Below is a small trained network, with its code and all its weights. Each question gives an input and a target symbol and asks what happens when units are switched off, that is, made to give their printed mean instead of their output.

import numpy as np


def w(rows, s, z=0):
    codes = np.array(rows[::2]) - 128.0
    scale = np.full(codes.shape[1], s)
    scale[-1] = z or s
    return codes * scale


def norm(h):
    return h / np.sqrt((h * h).mean(-1, keepdims=True) + 1e-5)


def f(y):
    return y / 2 * (1 + np.tanh(0.7978845608 * (y + 0.044715 * y**3)))


def softmax(a):
    e = np.exp(a - a.max(-1, keepdims=True))
    return e / e.sum(-1, keepdims=True)


def log_softmax(a):
    a = a - a.max(-1, keepdims=True)
    return a - np.log(np.exp(a).sum(-1, keepdims=True))


def net(x, mask):
    ids = ['ΞΨΩγδεζηλπστ'.index(c) for c in x.split()]
    T = len(ids)
    res = E[ids] + P[:T]
    u = 0
    for l in range(2):
        r = norm(res)
        for j in range(3):
            rows = slice(3 * j, 3 * j + 3)
            q, k, v = (r @ M[l][rows].T for M in (Q, K, V))
            z = softmax(np.where(np.tri(T) > 0, q @ k.T / 3**0.5, -1e9)) @ v
            o = O[l][rows]
            res = res + np.where(mask[u + j], z, o[:, -1]) @ o[:, :-1]
        u += 3
        y = f(norm(res) @ A[l][:, :-1].T + A[l][:, -1])
        res = res + np.where(mask[u : u + 8], y, B[l][:, -1]) @ B[l][:, :-1]
        u += 8
    return log_softmax(norm(res)[-1] @ U[:, :-1].T + U[:, -1])


Q, K, V, O, A, B = {}, {}, {}, {}, {}, {}
E = w([
[180,61,131],'Ξ',
[147,89,94],'Ψ',
[199,120,157],'Ω',
[189,96,160],'γ',
[141,63,115],'δ',
[190,72,173],'ε',
[118,158,52],'ζ',
[193,125,152],'η',
[129,147,60],'λ',
[96,158,1],'π',
[112,171,201],'σ',
[115,99,31],'τ',
],0.0045)
P = w([
[181,196,42],'0',
[73,121,189],'1',
[99,160,128],'2',
[139,158,41],'3',
[67,119,193],'4',
[97,156,118],'5',
[253,51,165],'6',
[70,111,207],'7',
],0.0049)
Q[0] = w([
[5,145,138],'0.h0',
[34,166,102],'0.h0',
[50,115,30],'0.h0',
[45,69,129],'0.h1',
[96,129,90],'0.h1',
[236,117,128],'0.h1',
[171,204,83],'0.h2',
[145,156,2],'0.h2',
[119,217,42],'0.h2',
],0.0049)
K[0] = w([
[86,74,109],'0.h0',
[89,83,29],'0.h0',
[3,123,72],'0.h0',
[155,113,85],'0.h1',
[151,108,126],'0.h1',
[64,124,167],'0.h1',
[81,194,121],'0.h2',
[88,194,182],'0.h2',
[61,229,140],'0.h2',
],0.0056)
V[0] = w([
[66,196,156],'0.h0',
[122,36,168],'0.h0',
[72,90,48],'0.h0',
[204,74,122],'0.h1',
[30,197,124],'0.h1',
[157,75,84],'0.h1',
[85,138,176],'0.h2',
[183,97,16],'0.h2',
[37,177,255],'0.h2',
],0.0021)
O[0] = w([
[197,102,119,119],'0.h0',
[119,157,174,44],'0.h0',
[129,211,102,19],'0.h0',
[148,65,90,159],'0.h1',
[125,211,148,88],'0.h1',
[112,100,91,107],'0.h1',
[138,180,112,63],'0.h2',
[119,18,137,208],'0.h2',
[137,254,104,3],'0.h2',
],0.0025,0.00044)
A[0] = w([
[80,81,103,112],'0.n0',
[6,115,2,137],'0.n1',
[126,210,179,77],'0.n2',
[191,114,81,11],'0.n3',
[207,219,154,60],'0.n4',
[209,69,21,4],'0.n5',
[197,188,149,79],'0.n6',
[68,24,93,187],'0.n7',
],0.0051,0.0027)
B[0] = w([
[153,146,164,124],'0.n0',
[166,159,252,209],'0.n1',
[132,37,101,143],'0.n2',
[66,126,85,84],'0.n3',
[158,77,161,132],'0.n4',
[89,117,17,165],'0.n5',
[143,66,159,126],'0.n6',
[221,165,189,251],'0.n7',
],0.0042,0.0014)
Q[1] = w([
[113,103,117],'1.h0',
[125,128,114],'1.h0',
[131,149,119],'1.h0',
[129,130,204],'1.h1',
[105,142,208],'1.h1',
[118,122,24],'1.h1',
[116,169,167],'1.h2',
[71,110,170],'1.h2',
[146,224,254],'1.h2',
],0.008)
K[1] = w([
[122,160,113],'1.h0',
[150,118,119],'1.h0',
[163,111,138],'1.h0',
[153,73,144],'1.h1',
[142,67,167],'1.h1',
[113,212,107],'1.h1',
[72,131,107],'1.h2',
[95,233,114],'1.h2',
[2,134,104],'1.h2',
],0.0084)
V[1] = w([
[125,127,131],'1.h0',
[68,143,177],'1.h0',
[127,122,128],'1.h0',
[101,48,61],'1.h1',
[136,113,100],'1.h1',
[97,69,192],'1.h1',
[139,78,216],'1.h2',
[11,85,252],'1.h2',
[103,239,159],'1.h2',
],0.0035)
O[1] = w([
[127,128,129,125],'1.h0',
[82,144,144,76],'1.h0',
[130,126,129,124],'1.h0',
[165,194,217,10],'1.h1',
[155,133,167,107],'1.h1',
[91,207,76,173],'1.h1',
[87,4,64,194],'1.h2',
[5,45,118,102],'1.h2',
[42,249,86,192],'1.h2',
],0.0028,0.0011)
A[1] = w([
[145,178,112,184],'1.n0',
[83,169,133,91],'1.n1',
[113,86,104,93],'1.n2',
[102,124,2,97],'1.n3',
[78,169,124,65],'1.n4',
[192,160,10,73],'1.n5',
[104,123,21,78],'1.n6',
[177,86,95,252],'1.n7',
],0.0063,0.003)
B[1] = w([
[157,68,67,167],'1.n0',
[108,76,129,123],'1.n1',
[95,167,162,109],'1.n2',
[221,75,211,131],'1.n3',
[89,36,166,112],'1.n4',
[231,112,124,179],'1.n5',
[224,82,253,115],'1.n6',
[90,126,55,255],'1.n7',
],0.0043,0.0026)
U = w([
[211,133,58,254],'Ξ',
[179,4,181,137],'Ψ',
[103,103,78,76],'Ω',
[133,114,139,16],'γ',
[147,171,145,78],'δ',
[132,122,138,38],'ε',
[128,156,166,82],'ζ',
[112,91,94,33],'η',
[135,133,138,31],'λ',
[113,216,96,89],'π',
[9,111,140,221],'σ',
[136,180,171,66],'τ',
],0.012,0.0048)

Each question gives the input, a string of symbols that net reads in full, and the target symbol t.
The units are the heads (3 rows each of Q, K, V and O) and the neurons (one row each of A and B). Each row of codes is followed by its name. A weight is (code - 128) times the scale printed after its matrix; where a second scale follows, it is the last column's (O, A, B and U).
mask holds one flag per unit, layer by layer, with each layer's heads first. A switched-off unit (its flag False) gives its mean, the last column of its rows in O or B, instead of its output. The means were averaged over made-up inputs and are rounded, as every weight is.
A unit's drop is (log p(t) with every unit on - log p(t) with that unit switched off) / (log p(t) with every unit on - log p(t) with every unit switched off).
The circuit of an input: a set's keep is (log p(t) with only the set's units on - log p(t) with every unit switched off) / (log p(t) with every unit on - log p(t) with every unit switched off). Starting from the 12 units with the biggest drops (on a tie, the unit counted first), units are removed one at a time, each time the one whose removal leaves the highest keep (on an exact tie, the one counted first), for as long as the keep stays at least 0.8.
circuit, biggest first: the units of the circuit, biggest drop first
most important unit: the unit with the biggest drop
top k neurons: the k neurons with the biggest drops, biggest first
top k neurons in layer l: the k neurons of layer l with the biggest drops, biggest first
which heads matter: for each layer, one digit per head in row order, 1 if its drop is at least 0.15 and else 0, layers parted by /
drop of u: that unit's drop, to one decimal
input ε σ ε τ σ ζ, target σ: circuit, biggest first	(0.n1 1.h2)
input ε σ Ξ δ σ τ, target σ: top 2 neurons	(0.n1 1.n4)
input ε Ψ σ Ξ Ξ, target σ: circuit, biggest first	(1.n5 1.n3)
input σ η ε σ σ λ, target σ: circuit, biggest first	(0.n1 1.h2 1.n4)
input σ σ λ σ η, target σ: which heads matter	000 / 000
input σ σ λ, target σ: top 2 neurons in layer 0	(0.n1 0.n5)
input σ ε τ, target σ: top 2 neurons in layer 0	(0.n1 0.n4)
input σ σ γ, target σ: which heads matter	000 / 000
input δ π σ σ, target Ψ: which heads matter	000 / 001
input σ π ζ δ Ω σ, target σ: most important unit	0.n1
input Ξ Ψ Ω σ γ, target σ: circuit, biggest first	(1.n5 0.n1 1.n3)
input σ τ σ γ σ ζ, target σ: circuit, biggest first	(0.n1 1.h2 1.n4)
input σ π σ π δ σ ε δ, target σ: which heads matter	000 / 001
input σ Ω ε Ξ σ σ ε η, target σ: which heads matter	000 / 001
input τ ε σ ε, target Ψ: top neuron in layer 1	(1.n3)
input π σ ε ε, target Ψ: top 3 neurons in layer 0	(0.n5 0.n3 0.n7)
input π σ ε Ψ σ Ψ, target σ: top 2 neurons in layer 0	(0.n1 0.n7)
input γ γ σ ε σ Ψ, target σ: drop of 1.h2	0.8
input ε ε σ, target σ: drop of 1.h1	0.0
input λ δ σ ε σ σ π Ω, target σ: drop of 1.n3	0.1
input ε σ ε ε σ σ ε ε, target σ: drop of 1.h2	0.4
input Ψ σ δ σ ε ε, target σ: top neuron	(1.n5)
